[141 129  43 167 157 110 108  41  84 158 157 125 151 137 109 105 102 157
 153 151 153 116]  Kepid
[ 99 141 153 191 150 107 107  98 106 134 156 118 130 139 139 151  77 134
 117  87 137 106]  malo
[141 129  43 167 157 110 108  41 151 136 140 125 151 111 109 175 118 118
 143  75 139 151]  vume
[110 169 140 169 142 169 120  82 104 140 156 110 104 140 112 153  82 128
 169 112 170 116]  lof
count Kepid: [151]	2
count malo: [137]	1
count Kepid: [157]	3
count vume: [151]	3
count lof: [169]	4
count lof: [104]	2
count vume: [110]	1

[112  88  97 105 118  93 154 142 142 125 128 101 137 125 146 154 132 173
 152 156 131 134 132 141 136 141 103 125 109 103 148 100 181 142 158 147
 119 122 137 121 108  74 136 124 142 116 154 124 154  68 135 107 129 146
 137 104 157 185 115 123 138 122 112 118] = Dil
[137  94  99  91 112  97 162 139 145 123 142  96 129 156 139 150 151 168
 166  58 149 148  94 142 140 143  94 137 125 110 127 124 182 159 141 145
 109 138 112 131 122  96 138 127 144  98  94 129 163  89 160 133 133 163
 150 111 155 179 120 140 152 140 108 142] = liput
[141  81  90 110 119  90 156 131 138 114 133 103 135 135 146 157 133 158
 153  95 135 135 130 144 140 148  99 120 117  89 139 117 184 126 152 157
 107 131 136 131 107  92 151 117 156 102 152 138 154  77 142 102 137 151
 144 104 150 158 107 137 139 120 116 120] = seba
[137  90  99  91 112  97 162 139 145 123 142 103 182 156 139 150 151 168
 166  58 149 125 129 142 140 143  94 137 125 182 127 124 182 159 141 145
 109 129 129 131 122  96 138 127 144  98 155 129 163  87 160 133 133 163
 150 111 155 179 120 140 152 140 108 142] = mav
[117  99  95 110 122 104 150 130 150 132 128 115 130 124 138 157 131 150
 152  79 157 131 139 143 145 141 157 150 112  95 151 105 195 146 144 134
 130 157 126 121 121  78 146 127 150 116 150 121 157  85 136 106 139 154
 130 109 163 171 110 125 131 134 150 118] = zese
[134  81  89  91 120  96 157 138 138 118 137 112 135 141 136 158 140 177
 155  70 143 141 131 150 141 137  99 122 121  93 134 117 182 154 133 145
 112 132 123 126 120  92 152 123 157 100 150 120 160  81 143 110 141 162
 137 111 157 178 105 142 145 139 114 118] = Suk
[112  88  97 105 118  93 142 142 142 125 128 148 137 125 146 154 132 173
 152  81 142 134 132 141 136 141 103 125 109 103 148 100 181 142 158 147
 119 122 137 121 108  74 136 124 142 147 154 147 154  68 135 107 129 146
 137 104 157 185 115 123 138 126 103 132] = pakog
count zese: [157]	5
count pakog: [147]	3
count liput: [99]	1
count liput: [139]	2
count mav: [183]	0
count liput: [93]	0

[ 89 129  93 167  96  91 151 103  94 150 113 136  97 157 116 199 168 147
 107 149 133 138  42  93 106 175  97 100 164 135 123  75 135 122 180  87
 190 183 133 195 164 165 148 144 130 101 129 112 119 110 139 117  95 129
 120 110] = logor
[201 168 189 120 200 113 117 200  83 115 130 200 164 114 133 121 115 140
 121 148  98 121 103 146 120  98 200 125 141 131 126 119 139 131 153 162
 117 115 121 131  92 151 131 103 200 160 138 136 153 161 111 115 168 160
 131 138] = pid
[111 111 112 164 102 195  87 114 151 164  96 147 143 107 159  87  91 131
 108 107 130 131  96 173 177  54 123  89  71  69 147  67 139 139 181 118
 180 101 122 113 104 114 141  79 129 119 135 162 141 103 101 126  82 133
 125 141] = Puruv
[146  99  96 108 124 132 125 105  89 148 173 129 124  96 193 156 100 105
 122 110 132 142 151 135 170 149  91 157 138 166 115 193  93 184 162 137
 159 184  97 110  74  83 121 136 155 121 151 149 138 169 178 177 116 149
  86 135] = dizu
count pid: [115]	4
count pid: [200]	5
count dizu: [184]	2

[ 97  97 142  97 144 144] -> Zol
[162  83 106 120 169 155] -> rar
[157 161 161 133 168 147] -> kerup
[105 103 105 103 105 103] -> zok
[144 164 142  97 151 166] -> niv
[165 102 177 165 165 165] -> pezu
[169 133 104 181  91 158] -> lunu
count pezu: [165]	4
count zok: [105]	3
count zok: [103]	3
count Zol: [97]	3
count lunu: [91]	1
count lunu: [104]	1

[100 146 124 154 113 146 166 114 138 124 154 148 136 158 134 122] -> Liko
[ 76  76 123 178  76 161  87 137 120 137  87 136 100 106  79 149] -> nuvo
[150 136 131  96 146 136 156 118 135 123 163 130 151 136 156 117] -> lusu
[182 104 130  66 158 103 112 133 129 132 134 116 151 107 149 127] -> Kana
[164 115 112 165 151 116 109 132 145 109 164 125 141 145 157 118] -> fiz
[120 126 125 142 120 136 119 123 128 123 127 131 123 125 126 132] -> Gugud
[124 132 141 131 137 116 125 113 141 121 150 135 128 139 149 138] -> Nibez
count nuvo: [76]	3
count fiz: [164]	2

[119 130 149 106 120 119  99 131 119] -> kuni
[ 85 189  75  87 152 157 118 138 123] -> sobe
[ 94 149  93  93 136 140  93 120  93] -> leloz
[ 92 152  63  65 152 138 152 105 105] -> fom
[137 188  95 124 181 165 149  91 130] -> Rafin
count fom: [105]	2
count leloz: [92]	0
count kuni: [119]	3

[135 125 101 166 144  93  75  98  97  93 111 173 114 112 136 135 167  93
  80 139 125 128 153 105 108 124 114 147 156  85 146 113 178  77 136 160
 121]  kilu
[152  98 143 120 117 157 108 138 125 216 155 117  95 143 122 109 123 158
 117 123  71  98  89  78 110 168  74 139 153 148  92 159 124 107 123 142
 100]  soben
[169 110 130  96 131 148 127 146 157 186 108  79  75 165 151 122 106 147
 118 100 134 150 106  93  92 172 102 155 178 161 123 163 152  92 111 146
 110]  Tuvo
[141 112 161 141 115 118 106 147 120 191 188 169  92 125 132 102 115 129
 137  86 103 108  99  42 118 120  91 110  94 140 115 176 131 102 120 139
 128]  Bug
[152 118 137 172 108 133 127  73  83 161 162  74 154 130 145  90  98 128
 167 128 146  68 110  69  88 111 118 110 118  79 152 134 107 134 124 123
 115]  Bofam
[173 146 116 131  85  96 122 122  82 145  83 157 119 102  95 105 135 193
 142 128 202 110 142  81 105  78 130 135 140 143 129 129 173 124 133 142
 105]  rut
[181 116 126 126 110 154 116 105 130  86  93 149 106 106 197  88 136 126
 121 128 167 107  94 107 141 169 134 179 158 146 113 143 183 145 124 126
 152]  sulut
count Bofam: [152]	2
count kilu: [93]	3

